Below is a small trained network, with its code and all its weights. Each question gives an input and a target symbol and asks what happens when units are switched off, that is, made to give their printed mean instead of their output.

import numpy as np


def w(rows, s, z=0):
    codes = np.array(rows[::2]) - 128.0
    scale = np.full(codes.shape[1], s)
    scale[-1] = z or s
    return codes * scale


def norm(h):
    return h / np.sqrt((h * h).mean(-1, keepdims=True) + 1e-5)


def f(y):
    return np.maximum(y, 0)


def softmax(a):
    e = np.exp(a - a.max(-1, keepdims=True))
    return e / e.sum(-1, keepdims=True)


def log_softmax(a):
    a = a - a.max(-1, keepdims=True)
    return a - np.log(np.exp(a).sum(-1, keepdims=True))


def net(x, mask):
    ids = ['ΘΞΣΨΩαβγδεζηλμτ'.index(c) for c in x.split()]
    T = len(ids)
    res = E[ids] + P[:T]
    r = norm(res)
    for j in range(2):
        rows = slice(3 * j, 3 * j + 3)
        q, k, v = (r @ M[0][rows].T for M in (Q, K, V))
        z = softmax(np.where(np.tri(T) > 0, q @ k.T / 3**0.5, -1e9)) @ v
        o = O[0][rows]
        res = res + np.where(mask[j], z, o[:, -1]) @ o[:, :-1]
    y = f(norm(res) @ A[0][:, :-1].T + A[0][:, -1])
    res = res + np.where(mask[2:6], y, B[0][:, -1]) @ B[0][:, :-1]
    return log_softmax(norm(res)[-1] @ U[:, :-1].T + U[:, -1])


Q, K, V, O, A, B = {}, {}, {}, {}, {}, {}
E = w([
[141,176,137,134,122],'Θ',
[67,193,72,105,133],'Ξ',
[158,172,131,115,118],'Σ',
[129,180,169,162,124],'Ψ',
[145,198,147,125,97],'Ω',
[161,94,99,182,109],'α',
[128,194,150,133,131],'β',
[105,96,148,215,154],'γ',
[133,175,88,146,105],'δ',
[137,118,124,135,85],'ε',
[89,158,131,145,123],'ζ',
[145,109,155,180,127],'η',
[126,116,101,156,134],'λ',
[178,71,199,8,148],'μ',
[143,112,35,87,252],'τ',
],0.011)
P = w([
[114,110,113,81,145],'0',
[148,13,206,165,158],'1',
[170,95,86,183,179],'2',
[167,108,109,175,170],'3',
[140,116,113,3,156],'4',
[116,112,166,179,133],'5',
[103,107,166,96,146],'6',
[165,145,85,177,176],'7',
[120,112,194,78,160],'8',
[155,139,144,121,212],'9',
],0.0055)
Q[0] = w([
[199,108,85,177,192],'head 0',
[234,161,54,64,157],'head 0',
[76,135,49,253,115],'head 0',
[165,99,40,125,205],'head 1',
[107,156,181,223,87],'head 1',
[229,123,94,180,99],'head 1',
],0.0056)
K[0] = w([
[94,138,48,63,110],'head 0',
[139,75,253,74,137],'head 0',
[166,155,114,34,141],'head 0',
[120,119,178,49,128],'head 1',
[138,180,38,109,133],'head 1',
[102,178,135,64,87],'head 1',
],0.0065)
V[0] = w([
[127,235,212,105,135],'head 0',
[139,159,133,69,250],'head 0',
[220,46,116,81,85],'head 0',
[42,43,142,142,206],'head 1',
[100,98,254,91,64],'head 1',
[175,136,89,91,122],'head 1',
],0.0069)
O[0] = w([
[126,106,74,84,3,116],'head 0',
[193,42,229,30,150,50],'head 0',
[72,159,199,72,162,173],'head 0',
[254,158,159,133,148,6],'head 1',
[106,200,209,144,49,57],'head 1',
[49,87,147,82,179,154],'head 1',
],0.0069,0.0021)
A[0] = w([
[66,230,93,64,83,117],'neuron 0',
[27,252,132,147,215,254],'neuron 1',
[185,149,71,113,48,241],'neuron 2',
[37,210,40,155,217,87],'neuron 3',
],0.003,0.0014)
B[0] = w([
[56,84,74,245,153,177],'neuron 0',
[140,52,233,206,31,252],'neuron 1',
[126,244,172,193,85,174],'neuron 2',
[172,3,146,143,154,223],'neuron 3',
],0.0037,0.0041)
U = w([
[120,71,93,73,58,56],'Θ',
[172,102,104,90,134,58],'Ξ',
[88,78,129,50,107,98],'Σ',
[157,143,111,156,45,90],'Ψ',
[104,140,114,103,81,13],'Ω',
[127,144,150,123,169,31],'α',
[156,110,110,104,56,61],'β',
[183,143,146,171,142,104],'γ',
[91,63,61,128,171,199],'δ',
[39,167,180,233,153,198],'ε',
[205,151,112,182,68,192],'ζ',
[152,174,154,171,141,62],'η',
[153,136,148,124,181,76],'λ',
[147,119,234,48,118,252],'μ',
[161,135,120,67,254,178],'τ',
],0.0085,0.0038)

Each question gives the input, a string of symbols that net reads in full, and the target symbol t.
The units are the heads (3 rows each of Q, K, V and O) and the neurons (one row each of A and B). Each row of codes is followed by its name. A weight is (code - 128) times the scale printed after its matrix; where a second scale follows, it is the last column's (O, A, B and U).
mask holds one flag per unit, heads first, then neurons. A switched-off unit (its flag False) gives its mean, the last column of its rows in O or B, instead of its output. The means were averaged over made-up inputs and are rounded, as every weight is.
A unit's drop is (log p(t) with every unit on - log p(t) with that unit switched off) / (log p(t) with every unit on - log p(t) with every unit switched off).
The circuit of an input: a set's keep is (log p(t) with only the set's units on - log p(t) with every unit switched off) / (log p(t) with every unit on - log p(t) with every unit switched off). Starting from all 6 units, units are removed one at a time, each time the one whose removal leaves the highest keep (on an exact tie, the one counted first), for as long as the keep stays at least 0.8.
circuit, biggest first: the units of the circuit, biggest drop first
heads that matter: for each layer, one digit per head in row order, 1 if its drop is at least 0.15 and else 0, layers parted by /
drop of u: that unit's drop, to one decimal
input Ξ Ψ τ ζ Ξ ζ ε, target ζ: heads that matter => 01
input ε μ Σ γ δ, target μ: circuit, biggest first => head 0
input ε ε δ ε δ, target ε: heads that matter => 10
input α ε ε ε ζ, target ε: heads that matter => 10
input Ξ τ ε ε ζ Σ μ μ ε β, target μ: heads that matter => 10
input ε ε ε Θ Θ, target ε: heads that matter => 00
input ζ ε η, target ζ: circuit, biggest first => head 1; head 0
input γ δ Σ Σ, target δ: heads that matter => 01
input ζ ζ γ, target ζ: circuit, biggest first => head 1; head 0
input μ ε Θ Θ δ, target ε: circuit, biggest first => neuron 0; head 1
input τ ε ζ ε, target τ: circuit, biggest first => head 0; head 1
input μ δ λ, target μ: circuit, biggest first => head 0; head 1
input ε β α, target ε: drop of head 0 => 0.6
input μ ε Θ, target μ: drop of head 0 => 0.6
input ζ Ψ β ζ, target ζ: drop of head 0 => 0.3
input τ ε Σ, target τ: drop of head 0 => 0.2
input ε ζ δ ζ Σ, target ζ: circuit, biggest first => head 0
